How the points are linked:
Q347: π>Q309, ψ>Q58, β>Q446, δ>Q34, γ>none, σ>Q916
Q723: π>Q283, ψ>Q904, β>Q226, δ>Q864, γ>Q365, σ>Q235
Q496: π>Q71, ψ>Q870, β>Q312, δ>Q548, γ>Q386, σ>Q311
Q152: π>Q864, ψ>Q165, β>Q817, δ>Q531, γ>Q261, σ>Q471
Q120: π>Q732, ψ>Q671, β>Q515, δ>Q352, γ>Q58, σ>Q449
Q727: π>Q557, ψ>Q452, β>Q554, δ>Q61, γ>Q605, σ>Q849
Q819: π>Q671, ψ>Q862, β>Q677, δ>Q71, γ>Q243, σ>Q912
Q434: π>Q257, ψ>Q55, β>Q311, δ>Q888, γ>Q323, σ>Q747
Q713: π>Q934, ψ>Q856, β>Q58, δ>Q960, γ>none, σ>Q18
Q671: π>Q548, ψ>Q603, β>Q679, δ>Q819, γ>Q547, σ>Q154
Q309: π>Q641, ψ>Q468, β>Q960, δ>Q347, γ>none, σ>Q312
Q593: π>Q840, ψ>Q835, β>Q970, δ>Q904, γ>Q139, σ>Q675
Q58: π>Q468, ψ>Q547, β>Q178, δ>Q931, γ>none, σ>Q120
Q938: π>Q218, ψ>Q311, β>Q605, δ>Q886, γ>Q307, σ>Q150
Q258: π>Q842, ψ>Q390, β>Q804, δ>Q95, γ>Q397, σ>none
Q98: π>Q856, ψ>Q347, β>Q243, δ>Q178, γ>none, σ>Q977
Q332: π>Q15, ψ>Q922, β>Q842, δ>Q382, γ>Q115, σ>none
Q35: π>Q931, ψ>Q696, β>Q448, δ>Q973, γ>none, σ>Q336
Q530: π>Q156, ψ>Q152, β>Q111, δ>Q115, γ>Q377, σ>Q15
Q916: π>Q312, ψ>Q120, β>Q862, δ>Q679, γ>Q347, σ>Q400
Q960: π>Q713, ψ>Q98, β>Q931, δ>Q446, γ>none, σ>Q603
Q400: π>Q470, ψ>Q449, β>Q565, δ>Q897, γ>Q916, σ>Q21
Q547: π>Q250, ψ>Q960, β>Q34, δ>Q243, γ>none, σ>Q671
Q926: π>Q377, ψ>Q554, β>Q388, δ>Q798, γ>Q449, σ>Q115
Q853: π>Q533, ψ>Q312, β>Q671, δ>Q977, γ>Q856, σ>Q605
Q125: π>Q178, ψ>Q573, β>Q386, δ>Q448, γ>none, σ>Q323
Q150: π>Q450, ψ>Q633, β>Q727, δ>Q377, γ>Q938, σ>Q156
Q768: π>Q554, ψ>Q139, β>Q514, δ>Q365, γ>Q912, σ>Q283
Q446: π>Q960, ψ>Q178, β>Q35, δ>Q526, γ>none, σ>Q862
Q870: π>Q92, ψ>Q533, β>Q732, δ>Q18, γ>Q934, σ>Q740
Q840: π>Q165, ψ>Q111, β>Q346, δ>Q593, γ>Q82, σ>Q277
Q856: π>Q448, ψ>Q309, β>Q547, δ>Q98, γ>none, σ>Q853
Q835: π>Q111, ψ>Q919, β>Q723, δ>Q397, γ>Q388, σ>Q842
Q178: π>Q98, ψ>Q34, β>Q696, δ>Q125, γ>none, σ>Q515
Q55: π>Q897, ψ>Q218, β>Q740, δ>Q698, γ>Q677, σ>Q514
Q406: π>Q81, ψ>Q402, β>Q46, δ>Q842, γ>Q111, σ>none
Q606: π>Q887, ψ>Q557, β>Q377, δ>Q927, γ>Q740, σ>Q534
Q842: π>Q406, ψ>Q940, β>Q235, δ>Q258, γ>Q835, σ>none
Q557: π>Q747, ψ>Q354, β>Q261, δ>Q727, γ>Q888, σ>Q138
Q138: π>Q397, ψ>Q226, β>Q152, δ>Q849, γ>Q557, σ>Q95
Q336: π>Q352, ψ>Q71, β>Q533, δ>Q307, γ>Q35, σ>Q218
Q61: π>Q727, ψ>Q21, β>Q768, δ>Q388, γ>Q274, σ>Q111
Q927: π>Q606, ψ>Q727, β>Q926, δ>Q82, γ>Q942, σ>Q165
Q377: π>Q150, ψ>Q261, β>Q61, δ>Q926, γ>Q886, σ>Q530
Q15: π>Q107, ψ>Q471, β>Q406, δ>Q332, γ>Q530, σ>none
Q46: π>Q922, ψ>Q675, β>Q390, δ>Q235, γ>Q283, σ>none
Q942: π>Q740, ψ>Q605, β>Q449, δ>Q597, γ>Q18, σ>Q927
Q864: π>Q723, ψ>Q534, β>Q502, δ>Q152, γ>Q633, σ>Q804
Q165: π>Q534, ψ>Q849, β>Q115, δ>Q840, γ>Q927, σ>Q796
Q115: π>Q530, ψ>Q531, β>Q835, δ>Q346, γ>Q926, σ>Q332
Q746: π>Q285, ψ>Q15, β>Q277, δ>Q402, γ>Q502, σ>none
Q218: π>Q639, ψ>Q145, β>Q888, δ>Q938, γ>Q336, σ>Q450
Q849: π>Q138, ψ>Q502, β>Q531, δ>Q111, γ>Q727, σ>Q81
Q243: π>Q547, ψ>Q446, β>Q573, δ>Q696, γ>none, σ>Q819
Q698: π>Q55, ψ>Q938, β>Q942, δ>Q470, γ>Q404, σ>Q354
Q534: π>Q904, ψ>Q138, β>Q530, δ>Q165, γ>Q606, σ>Q68
Q732: π>Q307, ψ>Q548, β>Q977, δ>Q120, γ>Q468, σ>Q886
Q677: π>Q679, ψ>Q336, β>Q870, δ>Q404, γ>Q573, σ>Q55
Q817: π>Q502, ψ>Q115, β>Q593, δ>Q919, γ>Q21, σ>Q402
Q397: π>Q835, ψ>Q20, β>Q864, δ>Q138, γ>Q747, σ>Q258
Q323: π>Q515, ψ>Q677, β>Q496, δ>Q533, γ>Q125, σ>Q434
Q81: π>Q95, ψ>Q746, β>Q922, δ>Q406, γ>Q849, σ>none
Q970: π>Q346, ψ>Q723, β>Q138, δ>Q156, γ>Q450, σ>Q117
Q798: π>Q926, ψ>Q768, β>Q747, δ>Q450, γ>Q639, σ>Q346
Q665: π>Q675, ψ>Q258, β>Q107, δ>Q68, γ>Q904, σ>none
Q887: π>Q139, ψ>Q747, β>Q150, δ>Q606, γ>Q552, σ>Q904
Q228: π>Q311, ψ>Q942, β>Q400, δ>Q154, γ>Q548, σ>Q261
Q468: π>Q973, ψ>Q250, β>Q98, δ>Q58, γ>none, σ>Q732
Q68: π>Q665, ψ>Q95, β>Q15, δ>Q796, γ>Q534, σ>none
Q448: π>Q125, ψ>Q641, β>Q250, δ>Q856, γ>none, σ>Q533
Q548: π>Q496, ψ>Q18, β>Q916, δ>Q671, γ>Q250, σ>Q228
Q641: π>Q573, ψ>Q973, β>Q713, δ>Q309, γ>none, σ>Q404
Q402: π>Q746, ψ>Q332, β>Q675, δ>Q940, γ>Q817, σ>none
Q639: π>Q449, ψ>Q912, β>Q434, δ>Q218, γ>Q352, σ>Q798
Q747: π>Q388, ψ>Q514, β>Q633, δ>Q557, γ>Q434, σ>Q397
Q804: π>Q235, ψ>Q68, β>Q746, δ>Q471, γ>Q864, σ>none
Q533: π>Q323, ψ>Q404, β>Q548, δ>Q853, γ>Q448, σ>Q888
Q312: π>Q404, ψ>Q732, β>Q603, δ>Q916, γ>Q309, σ>Q470
Q82: π>Q927, ψ>Q61, β>Q798, δ>Q139, γ>Q597, σ>Q840
Q471: π>Q804, ψ>Q796, β>Q402, δ>Q922, γ>Q152, σ>none
Q386: π>Q696, ψ>Q934, β>Q309, δ>Q250, γ>none, σ>Q496
Q20: π>Q919, ψ>Q970, β>Q534, δ>Q226, γ>Q514, σ>Q390
Q515: π>Q977, ψ>Q679, β>Q71, δ>Q323, γ>Q178, σ>Q257
Q611: π>Q21, ψ>Q798, β>Q887, δ>Q514, γ>Q897, σ>Q919
Q934: π>Q526, ψ>Q448, β>Q468, δ>Q713, γ>none, σ>Q870
Q526: π>Q446, ψ>Q125, β>Q973, δ>Q934, γ>none, σ>Q92
Q154: π>Q228, ψ>Q597, β>Q897, δ>Q912, γ>Q671, σ>Q554
Q95: π>Q258, ψ>Q285, β>Q471, δ>Q81, γ>Q138, σ>none
Q285: π>Q390, ψ>Q107, β>Q796, δ>Q746, γ>Q226, σ>none
Q382: π>Q332, ψ>Q46, β>Q258, δ>Q117, γ>Q346, σ>none
Q531: π>Q152, ψ>Q840, β>Q919, δ>Q283, γ>Q554, σ>Q922
Q502: π>Q226, ψ>Q530, β>Q840, δ>Q817, γ>Q452, σ>Q746
Q18: π>Q870, ψ>Q853, β>Q120, δ>Q603, γ>Q713, σ>Q942
Q977: π>Q853, ψ>Q916, β>Q819, δ>Q515, γ>Q98, σ>Q274
Q388: π>Q61, ψ>Q611, β>Q365, δ>Q747, γ>Q257, σ>Q835
Q235: π>Q46, ψ>Q665, β>Q285, δ>Q804, γ>Q723, σ>none
Q973: π>Q35, ψ>Q386, β>Q856, δ>Q468, γ>none, σ>Q307
Q554: π>Q261, ψ>Q82, β>Q611, δ>Q768, γ>Q154, σ>Q531
Q597: π>Q942, ψ>Q274, β>Q639, δ>Q565, γ>Q603, σ>Q82
Q675: π>Q277, ψ>Q842, β>Q117, δ>Q665, γ>Q593, σ>none
Q796: π>Q68, ψ>Q81, β>Q332, δ>Q277, γ>Q165, σ>none
Q365: π>Q768, ψ>Q887, β>Q354, δ>Q633, γ>Q145, σ>Q723
Q888: π>Q434, ψ>Q698, β>Q228, δ>Q605, γ>Q533, σ>Q557
Q919: π>Q817, ψ>Q346, β>Q904, δ>Q20, γ>Q611, σ>Q940
Q696: π>Q243, ψ>Q526, β>Q641, δ>Q386, γ>none, σ>Q71
Q307: π>Q336, ψ>Q496, β>Q853, δ>Q732, γ>Q973, σ>Q938
Q470: π>Q698, ψ>Q886, β>Q597, δ>Q400, γ>Q312, σ>Q452
Q277: π>Q796, ψ>Q406, β>Q382, δ>Q675, γ>Q840, σ>none
Q931: π>Q58, ψ>Q243, β>Q125, δ>Q35, γ>none, σ>Q352
Q552: π>Q565, ψ>Q434, β>Q938, δ>Q740, γ>Q92, σ>Q887
Q740: π>Q552, ψ>Q888, β>Q886, δ>Q942, γ>Q870, σ>Q606
Q107: π>Q117, ψ>Q804, β>Q81, δ>Q15, γ>Q156, σ>none
Q257: π>Q274, ψ>Q897, β>Q145, δ>Q434, γ>Q515, σ>Q388
Q862: π>Q603, ψ>Q515, β>Q336, δ>Q92, γ>Q446, σ>Q565
Q92: π>Q862, ψ>Q323, β>Q307, δ>Q870, γ>Q526, σ>Q552
Q346: π>Q115, ψ>Q283, β>Q397, δ>Q970, γ>Q798, σ>Q382
Q603: π>Q18, ψ>Q977, β>Q352, δ>Q862, γ>Q960, σ>Q597
Q404: π>Q677, ψ>Q307, β>Q18, δ>Q312, γ>Q641, σ>Q698
Q452: π>Q354, ψ>Q377, β>Q82, δ>Q21, γ>Q470, σ>Q502
Q922: π>Q471, ψ>Q277, β>Q940, δ>Q46, γ>Q531, σ>none
Q311: π>Q145, ψ>Q740, β>Q470, δ>Q228, γ>Q496, σ>Q633
Q904: π>Q593, ψ>Q397, β>Q156, δ>Q534, γ>Q887, σ>Q665
Q283: π>Q531, ψ>Q593, β>Q20, δ>Q723, γ>Q768, σ>Q46
Q261: π>Q633, ψ>Q927, β>Q21, δ>Q554, γ>Q228, σ>Q152
Q912: π>Q154, ψ>Q565, β>Q55, δ>Q145, γ>Q819, σ>Q768
Q514: π>Q611, ψ>Q450, β>Q606, δ>Q354, γ>Q55, σ>Q20
Q940: π>Q402, ψ>Q382, β>Q665, δ>Q390, γ>Q919, σ>none
Q71: π>Q819, ψ>Q92, β>Q404, δ>Q496, γ>Q696, σ>Q145
Q111: π>Q849, ψ>Q817, β>Q283, δ>Q835, γ>Q61, σ>Q406
Q354: π>Q514, ψ>Q150, β>Q927, δ>Q452, γ>Q698, σ>Q226
Q156: π>Q970, ψ>Q864, β>Q849, δ>Q530, γ>Q150, σ>Q107
Q145: π>Q912, ψ>Q552, β>Q698, δ>Q311, γ>Q71, σ>Q365
Q565: π>Q597, ψ>Q257, β>Q218, δ>Q552, γ>Q862, σ>Q139
Q226: π>Q20, ψ>Q156, β>Q165, δ>Q502, γ>Q354, σ>Q285
Q139: π>Q82, ψ>Q388, β>Q450, δ>Q887, γ>Q565, σ>Q593
Q886: π>Q938, ψ>Q228, β>Q274, δ>Q449, γ>Q732, σ>Q377
Q250: π>Q386, ψ>Q713, β>Q347, δ>Q547, γ>none, σ>Q548
Q390: π>Q940, ψ>Q117, β>Q68, δ>Q285, γ>Q20, σ>none
Q450: π>Q798, ψ>Q365, β>Q557, δ>Q150, γ>Q218, σ>Q970
Q117: π>Q382, ψ>Q235, β>Q95, δ>Q107, γ>Q970, σ>none
Q573: π>Q34, ψ>Q35, β>Q934, δ>Q641, γ>none, σ>Q677
Q21: π>Q452, ψ>Q926, β>Q139, δ>Q611, γ>Q400, σ>Q817
Q679: π>Q916, ψ>Q352, β>Q92, δ>Q677, γ>Q34, σ>Q897
Q605: π>Q888, ψ>Q470, β>Q154, δ>Q274, γ>Q853, σ>Q727
Q633: π>Q365, ψ>Q606, β>Q452, δ>Q261, γ>Q311, σ>Q864
Q897: π>Q400, ψ>Q639, β>Q552, δ>Q55, γ>Q679, σ>Q611
Q352: π>Q120, ψ>Q819, β>Q323, δ>Q336, γ>Q931, σ>Q639
Q449: π>Q886, ψ>Q154, β>Q257, δ>Q639, γ>Q120, σ>Q926
Q274: π>Q605, ψ>Q400, β>Q912, δ>Q257, γ>Q977, σ>Q61
Q34: π>Q347, ψ>Q931, β>Q526, δ>Q573, γ>none, σ>Q679

The rows follow the links: the fewer symbols apart two points are, the more alike their rows tend to be.

Each row is also shifted at random along 10 hidden directions that mean nothing.

Some points, each with a row of numbers:
Q887
-29 -268 -33 273 -705 -85 -146 -384 -83 371 24 -83 209 84 -297 -363 572 -247 325 -121 170 160 -317 128 -216 274
Q61
3 238 -6 100 -158 182 -52 -79 -126 -177 222 37 -169 -185 -75 136 -264 8 437 318 -163 -93 430 -118 289 -330
Q386
88 102 -601 -18 -992 -383 572 54 454 241 461 177 -622 -164 -359 -133 229 -43 -208 287 -206 500 377 -71 -544 101
Q471
-89 -433 123 265 261 -657 439 293 267 -33 193 285 -13 417 -5 316 185 90 310 551 -182 1068 195 -123 -318 -433
Q679
-244 164 604 103 13 -189 30 -140 -464 481 137 -289 -46 -366 325 113 110 100 -494 -305 577 -28 -80 304 215 88
Q842
-76 138 240 -38 16 -126 20 148 179 -23 171 76 -167 -239 -24 296 -17 104 274 274 171 330 168 154 169 -118
Q311
16 -106 346 201 64 -237 119 -21 -274 -287 70 -250 -149 -427 47 172 -396 148 -264 -89 -119 393 19 22 91 -684
Q849
89 -251 250 -91 154 379 -159 214 -97 -577 40 403 266 -186 7 -33 -230 87 360 33 74 -158 -11 -73 -107 -243
Q332
3 796 -400 -129 -307 522 -462 335 -77 -147 -164 -911 -421 258 -165 83 -381 -210 -7 283 -293 -268 572 -133 91 295
Q228
-4 374 -357 370 37 -493 45 277 -127 -221 187 679 110 -661 -371 95 194 -293 -443 578 -622 -402 -205 284 6 61
Q740
195 71 -683 94 165 -9 -121 491 194 -205 -362 126 241 223 -194 -404 -42 49 -264 -172 -455 -169 -336 -268 -304 234
Q285
-57 -260 1 -56 461 -302 120 379 331 198 -58 708 -54 -5 8 216 451 -86 -465 95 418 190 -519 242 -247 390
Q547
-78 168 88 12 475 -119 56 -266 -369 33 -55 -192 457 -62 128 199 403 181 -68 134 -508 -252 138 204 242 125
Q139
-129 178 -199 207 -90 288 -446 -279 -197 -40 -425 -597 130 289 -72 -364 64 -231 89 -191 -246 -542 -92 87 196 213
Q534
132 330 -473 14 -125 -163 -104 263 200 461 -31 -147 -354 71 -378 59 150 -213 -412 301 -22 298 -72 2 -20 346
Q970
92 94 -136 60 -32 -278 -264 -218 369 -103 -349 522 -140 89 -385 95 91 -538 -443 114 22 -457 -845 265 -150 381
Q819
-212 47 -74 -120 -117 113 91 310 46 -245 14 19 -392 157 288 -125 -332 266 -138 -550 98 -75 203 -96 -280 -53
Q21
-206 55 -93 38 181 654 -213 149 -258 -202 -96 -463 -77 216 308 -273 -259 44 140 -276 16 -378 424 -119 170 -112
Q573
-63 -227 -361 -28 -264 -134 395 -117 489 -45 -2 138 -407 -39 -25 -426 -43 -126 -424 -261 45 -266 -139 28 -302 72
Q886
296 376 -179 -83 -365 -50 -236 447 -191 -48 -138 120 111 242 -139 -178 -117 6 -271 13 -157 43 -28 -213 -448 283
Q307
299 -30 66 -116 134 95 -190 99 -216 -310 -239 5 663 -342 -77 -244 -78 280 -19 -194 -214 -265 -309 -11 20 -16
Q862
-95 265 -343 162 -371 4 -111 368 -353 286 124 -471 405 62 -27 73 -50 43 603 -62 -625 76 241 -270 111 375
Q402
-233 -415 100 -6 -222 236 295 639 65 66 574 184 -87 -194 214 -207 -54 225 711 83 514 579 459 -196 -143 -111
Q912
-219 -107 427 332 -472 -448 136 -351 -256 93 185 145 -406 103 96 491 -148 -412 219 79 -48 240 -118 29 -162 -149
Q565
-129 81 -239 75 -377 268 -272 414 -217 -6 -53 53 224 121 42 -352 53 -15 362 -454 -29 -349 -111 -163 -213 494
Q840
-71 419 46 -91 681 -35 -60 411 -100 422 221 290 180 -561 29 48 170 85 -220 261 488 -216 -2 240 637 266
Q470
-37 -265 -396 84 132 604 -211 -217 -190 -224 -183 53 256 271 121 -429 196 -297 -31 -225 -239 -807 -65 -119 -87 216
Q178
-14 123 222 -57 452 -561 203 -413 122 -78 -263 132 119 155 2 269 72 20 -293 44 -387 -266 -290 172 130 -16
Q20
-187 9 30 327 -35 -27 -75 440 -8 -156 -31 -404 -165 -494 -38 -226 -220 171 -128 -207 184 279 5 206 132 -277
Q606
166 -481 264 72 -13 -94 162 -171 -210 442 312 114 224 -281 86 152 -38 -39 409 149 415 589 -198 -176 278 -249
Q15
177 -312 -168 -258 413 49 -45 -254 617 -219 -533 79 -218 1200 33 -140 41 -110 -147 48 25 86 -87 -219 -368 -33
Q404
57 393 -379 49 171 -311 193 531 -110 227 100 -355 -148 -404 -32 146 -123 228 -605 95 -333 367 151 -1 150 -39
Q125
103 363 109 -121 118 -160 -259 -67 -417 -21 -289 -239 435 45 -7 460 231 126 -169 -87 -645 -231 -260 136 -135 450
Q98
52 -438 461 246 -57 -459 411 -69 -107 -349 121 133 529 -77 54 -111 -77 196 573 135 -408 334 129 -71 -134 -536
Q934
131 247 -417 -193 -57 192 -128 610 -3 -282 -255 -89 432 -376 -153 -580 47 218 -535 -356 -238 -612 -251 97 -333 489
Q95
85 -250 9 -247 -105 335 -165 -32 295 -353 -232 -208 -107 453 15 -130 -11 211 93 -178 151 273 132 -115 -305 -71
Q18
110 265 -254 -284 341 222 -184 453 -293 293 12 205 528 -135 98 -63 227 165 -255 -65 -31 -397 -79 -82 41 621
Q940
-207 -465 228 360 624 -336 289 -408 360 -169 -20 138 -112 -95 92 157 -193 -342 175 328 120 -50 -282 191 484 -491
Q514
-175 -422 -29 443 249 -211 -162 6 -241 -126 -139 55 286 171 78 531 -121 -316 474 -39 -640 53 -511 -101 71 -18
Q449
99 258 331 -159 -521 76 -212 239 -454 265 255 266 194 147 108 5 58 -34 194 -131 325 95 27 -163 -232 359

In each set, the symbols that take the first to the second take the third to the fourth, perhaps in another order. Give the fourth.
Answer with the point's name.
-11 384 -284 -245 -26 92 15 -48 274 -126 -103 104 -357 312 43 -66 -113 257 -159 -310 -153 -309 200 -73 -106 110
: 151 -166 198 110 -413 -100 14 -75 33 -497 -194 200 375 195 -56 -701 -160 -156 158 -160 -27 -340 -142 -161 -400 -177
:: -218 53 147 -16 -68 276 -115 -119 -172 213 238 243 -169 -21 219 201 256 121 260 -205 282 -109 181 148 189 215
: Q61

27 388 26 -259 -42 -92 -96 -379 -5 -83 -297 -5 -255 354 113 422 -128 -318 -434 -83 -291 -698 -271 16 -168 417
: -7 188 -70 157 71 -351 304 273 128 -356 -85 -367 -125 -226 51 -378 -648 -121 -353 130 -225 -255 119 -33 53 -363
:: 202 -112 137 -347 150 253 65 55 -174 99 37 -97 590 -57 124 7 349 724 233 -262 -131 228 225 -85 -80 111
: Q526

-165 -643 -173 64 358 289 25 -158 413 -489 -79 168 -111 285 115 87 -234 195 645 -206 -223 114 -26 -150 122 -409
: -75 -182 -259 89 91 193 100 -67 122 64 277 146 156 -58 -219 -256 675 250 362 361 -82 299 538 62 70 -194
:: 13 -120 8 -39 -168 32 304 363 -179 -198 435 375 -42 -501 130 116 -341 105 106 106 -177 79 220 -142 -46 -321
: Q819

238 -13 -72 -182 -188 245 74 -434 41 -293 44 -13 -70 -522 -97 51 -316 -199 -101 72 -187 -577 -57 35 179 -172
: -172 -275 67 123 60 -34 -60 -110 -115 210 -54 314 -21 50 192 357 46 -238 -78 -316 155 -139 -526 47 -75 313
:: 29 382 119 -86 239 -280 162 228 -159 474 137 -66 -156 43 229 170 -180 -18 -466 119 242 91 58 -113 151 101
: Q727

-229 -181 350 35 -8 -45 -29 140 -370 426 298 492 -175 353 412 584 -42 -410 118 13 421 178 -192 -214 -168 269
: 32 -276 -492 -95 -477 710 -115 -460 77 131 91 -14 35 -204 -129 -338 -18 -203 547 -316 143 -579 -67 -187 235 224
:: -182 0 72 88 531 -81 -345 -6 -203 21 -409 -492 98 604 131 795 89 -246 28 59 -445 98 -320 35 67 324
: Q165

39 146 110 38 -318 127 37 261 -305 -304 237 -48 -324 -734 28 151 -472 109 -404 -118 89 81 14 30 -1 -336
: 194 44 125 -10 322 -257 179 -155 120 -294 -81 50 -192 118 -11 -54 -366 132 -287 215 -176 237 157 -140 159 -682
:: 207 52 -170 -166 -182 21 -22 -252 95 76 -179 -337 45 228 -59 73 -170 159 255 -208 -329 94 55 -201 99 -36
: Q870

116 143 -272 -296 -216 -25 214 -330 182 338 21 5 129 556 -16 -115 395 26 155 95 -256 -58 300 -264 -230 268
: 36 143 -67 -125 521 -395 329 4 90 328 -35 -127 142 -252 5 47 347 276 -774 8 -88 87 -82 280 132 55
:: 22 -302 -9 70 -359 258 -91 -34 -42 55 -31 -429 -57 434 -37 -11 -100 -301 395 223 48 367 216 -242 -266 50
: Q235

46 247 -242 -271 250 105 14 -10 -253 573 10 -219 -3 -39 118 157 455 220 -650 -178 40 -38 26 94 67 484
: 267 -69 -36 231 -659 188 -69 -387 -202 -302 90 -16 306 -483 -385 -541 -100 -306 320 279 -140 -339 2 -87 49 -296
:: -106 -176 15 196 391 39 -121 154 -348 -230 -113 102 646 -491 81 143 -6 -16 130 -270 -449 -581 -516 109 227 206
: Q938

59 -95 -158 -382 -14 264 -10 482 408 38 263 672 79 -633 -103 34 51 224 477 50 538 -40 -145 49 178 306
: -39 -39 9 -254 344 214 -209 539 137 47 -239 -229 -137 269 183 17 -119 317 -156 -348 455 282 -28 -58 -49 264
:: -108 -109 106 90 -559 -190 237 183 -7 -193 146 21 -531 -155 104 119 -504 42 -146 -354 27 236 -50 -12 -370 -311
: Q323

-19 103 126 80 459 -625 345 620 -20 -440 43 -185 -170 -247 336 314 -1301 -228 -168 267 -459 26 -114 -321 249 -559
: 221 -290 -152 91 -237 -384 242 304 42 -453 30 314 265 155 -51 267 -620 -387 487 353 -823 90 -272 -484 -392 -190
:: -161 -49 116 -158 911 206 -40 -97 -120 -61 -119 222 35 454 437 355 -76 217 -26 -198 -157 -244 133 -167 279 -117
: Q470

1 -322 269 8 -193 -152 72 -132 -253 35 -133 -89 245 594 302 23 -92 -365 42 -177 -128 -140 -173 -229 -435 226
: -186 63 42 207 -211 40 25 -19 -255 -337 102 -145 -17 -193 54 7 -180 69 229 -180 -405 -250 147 49 1 -125
:: 173 46 1 -362 305 -38 161 -449 305 -79 -282 -133 -224 505 65 -143 102 180 -611 -110 45 -74 138 11 -166 -167
: Q603

302 250 -67 -212 282 -277 -58 -518 27 527 -165 -212 -147 513 -74 559 29 -86 -308 260 -279 414 -133 -218 249 -43
: -259 278 -404 232 -225 -210 -66 780 -12 -75 -37 250 -228 197 48 19 -142 -161 -113 -217 -308 -163 -143 -140 -387 455
:: -81 -42 -10 85 550 -127 114 712 66 7 20 -268 292 -84 76 -391 331 669 -96 19 129 732 411 130 -5 -169
: Q258

79 -256 478 -84 28 -372 293 -519 169 -74 -141 106 177 168 161 -171 -119 -40 -71 -217 210 -210 -342 120 -58 -192
: -13 -145 183 -94 470 -126 -56 -198 4 -510 -522 98 -7 338 298 465 -401 -183 -441 -372 -491 -594 -616 -10 -219 117
:: -129 -70 441 176 -152 -235 -66 -186 -422 309 165 -159 -92 19 90 690 202 86 158 -161 19 639 -95 105 24 -43
: Q606

252 183 -235 -323 21 226 -151 19 31 -63 -182 71 -47 301 -77 168 103 229 -211 -161 -232 23 -32 -132 -159 156
: -257 -155 9 436 -95 18 29 254 -85 -434 -60 -215 64 -239 91 -537 -364 57 84 -382 -33 -261 30 92 -17 -382
:: -211 242 -245 374 38 -109 -27 -159 107 -232 -114 -27 -112 91 -279 -502 395 -39 -290 126 -238 -288 235 285 -7 -124
: Q606

-279 222 56 10 280 9 -311 268 -137 45 -21 333 -69 89 85 497 162 -42 23 7 -59 -217 -169 154 17 454
: -181 -74 28 15 488 -101 37 543 41 -422 -166 475 149 159 295 4 -172 371 -5 -510 -243 -251 -167 -41 -214 27
:: -64 -234 94 46 -4 210 -53 39 105 54 98 315 218 -227 -40 -228 162 -327 324 252 376 -382 -133 134 126 238
: Q597

114 -120 -72 -24 -288 94 53 -614 280 -81 -127 68 -105 556 -108 -740 88 -133 137 -51 235 -232 147 -119 -96 -282
: 77 -149 -134 -85 -164 5 220 392 -46 16 200 -160 -339 219 146 172 -212 532 44 -219 -154 933 445 -339 -301 -414
:: 96 -380 287 399 -369 -710 200 194 -149 -18 32 -54 201 -65 -3 129 -386 -160 201 -18 -203 586 -500 -147 -295 -222
: Q977

-77 -119 -307 -64 50 349 -86 -51 284 73 -159 -242 -315 145 -105 -116 219 -194 -251 74 173 -39 54 109 -123 169
: -7 -162 -380 9 251 203 -300 213 64 -279 -322 301 263 455 -149 127 545 57 -36 -92 -444 -28 -176 -5 -445 370
:: -75 91 253 187 -422 -391 226 -138 238 -86 147 140 -483 8 -120 -168 -118 101 84 -6 313 487 165 119 -56 -480
: Q639

